Each point is an arrangement of 6 marks. Each symbol rearranges the positions; applied to [α β γ δ ε ζ] they give: k [ζ α β γ δ ε]; y [α ζ ε δ γ β]; d [β γ δ ε ζ α].

Some points and rows for them; each showing differs a little:
[γ δ ε ζ α β] -> [ 515 -209 -707  -54 -150  -53  605 -245  602 -428 -768   48 -315 -341  -36   75  576  448  730  125]
[γ δ ε ζ α β] -> [ 454 -310 -665  -20  -81 -187  470 -264  502 -405 -737 -133 -330 -378   23  -84  799  777  932  271]
[β γ δ ε ζ α] -> [-449 -509  262  676  145  -95 -653  352 -625  557  163  103  732  150  510 -782    4  -47  281 -445]
[γ δ ε ζ α β] -> [ 260 -233 -783   20 -313  -11  733 -268  398 -376 -550    3 -466 -295  -17    2  763  706  890  278]
[ζ ε δ γ β α] -> [-525 -470 -325  176  569 -556 -615  -95 -632  205  393 -553  338  398  222 -599 -756  180  145 -150]
[ε ζ α β γ δ] -> [-241 -756 -367    8  156 -209 -590  -96 -793  691  560 -438  363  322  100 -480 -949 -209  -40  145]
[α ζ ε δ γ β] -> [  63  -87  630   73 -669  104  141  -15 -709  276  -50 -464 -506  115 -721  494   64 -816 -952  -20]
[β α ζ ε δ γ] -> [ 140  253 -204  -10 -263 -188  509  -54  555 -615 -804  106 -504 -586  160   72  911  850  830    9]
[ζ ε δ γ β α] -> [ -494  -436  -291   154   763  -490  -510    43  -658   322   302  -459   386   410   290  -552 -1094   237   237  -141]
[ε ζ α β γ δ] -> [ -237  -614  -384    21   413  -324  -195  -122  -999   412   636  -543   442   494    19  -630 -1108  -236    69    21]
[ζ α β γ δ ε] -> [ 384  506 -459 -563  534 -100  337 -311  944 -748 -186  158 -246  -42  240 -202  -15  640  183  243]
[γ β α ζ ε δ] -> [-167 -837 -296  534   -8  -46 -494  311 -386  721  194  281  731  187  646 -574  -84  -73  927 -338]
[γ δ ε ζ α β] -> [ 507 -156 -674  -60 -193 -133  592  -48  248 -562 -722   70 -201 -434    5   35  817  761 1087   53]
[ζ ε δ γ β α] -> [-321 -469 -215  110  532 -529 -542    0 -488  262  411 -473  336  425  261 -866 -975   67  193  -15]

From each start, follow one symbol. Which point do you reach?
Answers are names.
new walk
[-233 -615 -570  149  384 -554 -399   27 -884  440  694 -481  419  476  170 -336 -993 -384  -22  149]
d
[ζ α β γ δ ε]
new walk
[-247 -683 -233  169  715 -531 -333 -204 -503  199  401 -701  244  420  261 -551 -917  363  255 -147]
y
[ζ α β γ δ ε]
new walk
[  65  513 -710 -514  776 -337  547 -176 1139 -561  -98  254  -16 -175   95  -24 -142  934  385  317]
k
[ε ζ α β γ δ]
new walk
[-379 -390  100  609  345  -63 -697  281 -271  678  422   29  663  192  700 -655 -195  -22  353 -414]
d
[γ δ ε ζ α β]
new walk
[ 162  600 -646 -553  772 -406  503 -193 1069 -651 -170   70 -279 -221   42  132 -100  887  440  300]
k
[ε ζ α β γ δ]
new walk
[-332 -467   72  737  355  -34 -817  419 -682  539  243  194  718  329  620 -723 -227  236  219 -479]
d
[γ δ ε ζ α β]
new walk
[-352 -425   76  708   70 -181 -514  318 -537  736  230  196  756  123  794 -658 -158   88  310 -451]
y
[β α ζ ε δ γ]
new walk
[ 398 -227 -704   34 -248  252  600  -72  643 -389 -881  -80 -204 -438  405  -75  427  708  916  229]
k
[β γ δ ε ζ α]
new walk
[-260 -755 -405  163  841 -609 -422  127 -651  377  439 -705  230  318  385 -669 -858   21  216 -224]
y
[ζ α β γ δ ε]
new walk
[ 404  235 -237  210   60 -255  348  -54  683 -641 -943  -39 -567 -459  -67  -67  682  852  654   58]
y
[β γ δ ε ζ α]
new walk
[ 386  526 -599 -460  752 -486  384 -329  985 -648  -69   46 -386   29  151  -54 -146  983  569  486]
y
[ζ ε δ γ β α]
new walk
[-222 -632 -546  142  361 -357 -436  -14 -723  266  525 -499  520  587  185 -445 -977 -426   31  -20]
d
[ζ α β γ δ ε]
new walk
[ 141  639  633 -415 -709  613    4  131  -17  313  488  544   91  -60 -357  507  119 -777 -724   22]
y
[α ζ ε δ γ β]
new walk
[-263  921 1129  171 -259  544 -274   -9  107   86  237  238 -155  249 -237  430  265 -570 -828 -157]
d
[γ β α ζ ε δ]
new walk
[ 407  393 -829 -779  229  -63  619 -308 1003 -390  -75  374  -47 -188   27  196  232  366  320  538]
k
[ζ ε δ γ β α]
new walk
[ 161  544  677 -266 -693  596   84  -64  174  155  399  685  114 -125 -281  608  365 -776 -829   37]
y
[α ζ ε δ γ β]
new walk
[ 119  691  698 -252 -494  523 -167  233  188  295  295  514   69    6 -367  652  314 -800 -614   80]
y
[α ζ ε δ γ β]
new walk
[ 543  407 -851 -729  282 -101  432 -253 1036 -324 -116  229 -109 -274   69  173  321  325  424  571]
y
[ε ζ α β γ δ]
new walk
[-343 -637 -261  224  561 -396 -599  -97 -526  111  276 -605  270  419  240 -646 -963  103   66  -78]
k
[α ζ ε δ γ β]
new walk
[-518 -301  275  708  308 -249 -620  600 -754  680  274   97  611  264  707 -857 -107  -31  511 -526]
y
[β α ζ ε δ γ]
new walk
[  198  -237   604   -63  -571   268    13    85  -649   -49   -90  -212  -465   128  -811   383    47  -372 -1111    49]
d
[ζ ε δ γ β α]
new walk
[  309   407  -169    11    93  -197   273  -150   670  -769 -1005  -221  -536  -382   167   -35   536   890   568    95]
k
[γ β α ζ ε δ]
new walk
[ 446  542 -742 -623  365  -25  627 -300  991 -478   76  247 -191   84   -9  231  120  479  436  408]
y
[ε ζ α β γ δ]
new walk
[-292 -666 -233  521  123   78 -464  202 -404  596  169  250  791  278  673 -746 -251 -227  559 -415]
d
[β α ζ ε δ γ]
new walk
[  73 -405  667  -95 -554  496   28   15 -772  148 -150 -320 -411 -309 -603  555   62 -839 -809  217]
k
[β α ζ ε δ γ]
new walk
[ 323  483 -547 -354  505 -440  344 -304 1093 -757 -173  240 -132   63   71   23    7  855  512  285]
k
[ε ζ α β γ δ]
new walk
[ 339   24 -312    9   20   24  544   30  553 -574 -989   33 -532 -457  244  -37  643  687  503   59]
y
[β γ δ ε ζ α]
new walk
[ 538  440 -736 -842  289 -126  567 -415  828 -483  -15  266 -180  -54   26  203  166  425  413  291]
k
[ζ ε δ γ β α]
new walk
[ 110  727  842 -409 -433  644 -134  255  165  267  458  477   -2 -122 -506  630  287 -747 -780  294]
d
[β γ δ ε ζ α]
new walk
[ 562  501 -853 -757   76 -167  383 -343 1010 -509   31  312 -128   -6  -92 -133  126  460  440  457]
k
[ζ ε δ γ β α]
new walk
[ -431  -379  -301    34   521  -635  -346   223  -608    84   403  -594   157   545   223  -584 -1024   143   193  -121]
k
[α ζ ε δ γ β]
new walk
[ -437  -812  -484   142   327  -298  -382    27  -791   606   455  -378   353   426    44  -427 -1053  -219    21   -32]
d
[ζ α β γ δ ε]
new walk
[ 351  454 -939 -602  127  113  541 -291  892 -581  -31  401 -196   81 -128   93  231  361  361  482]
k
[ζ ε δ γ β α]
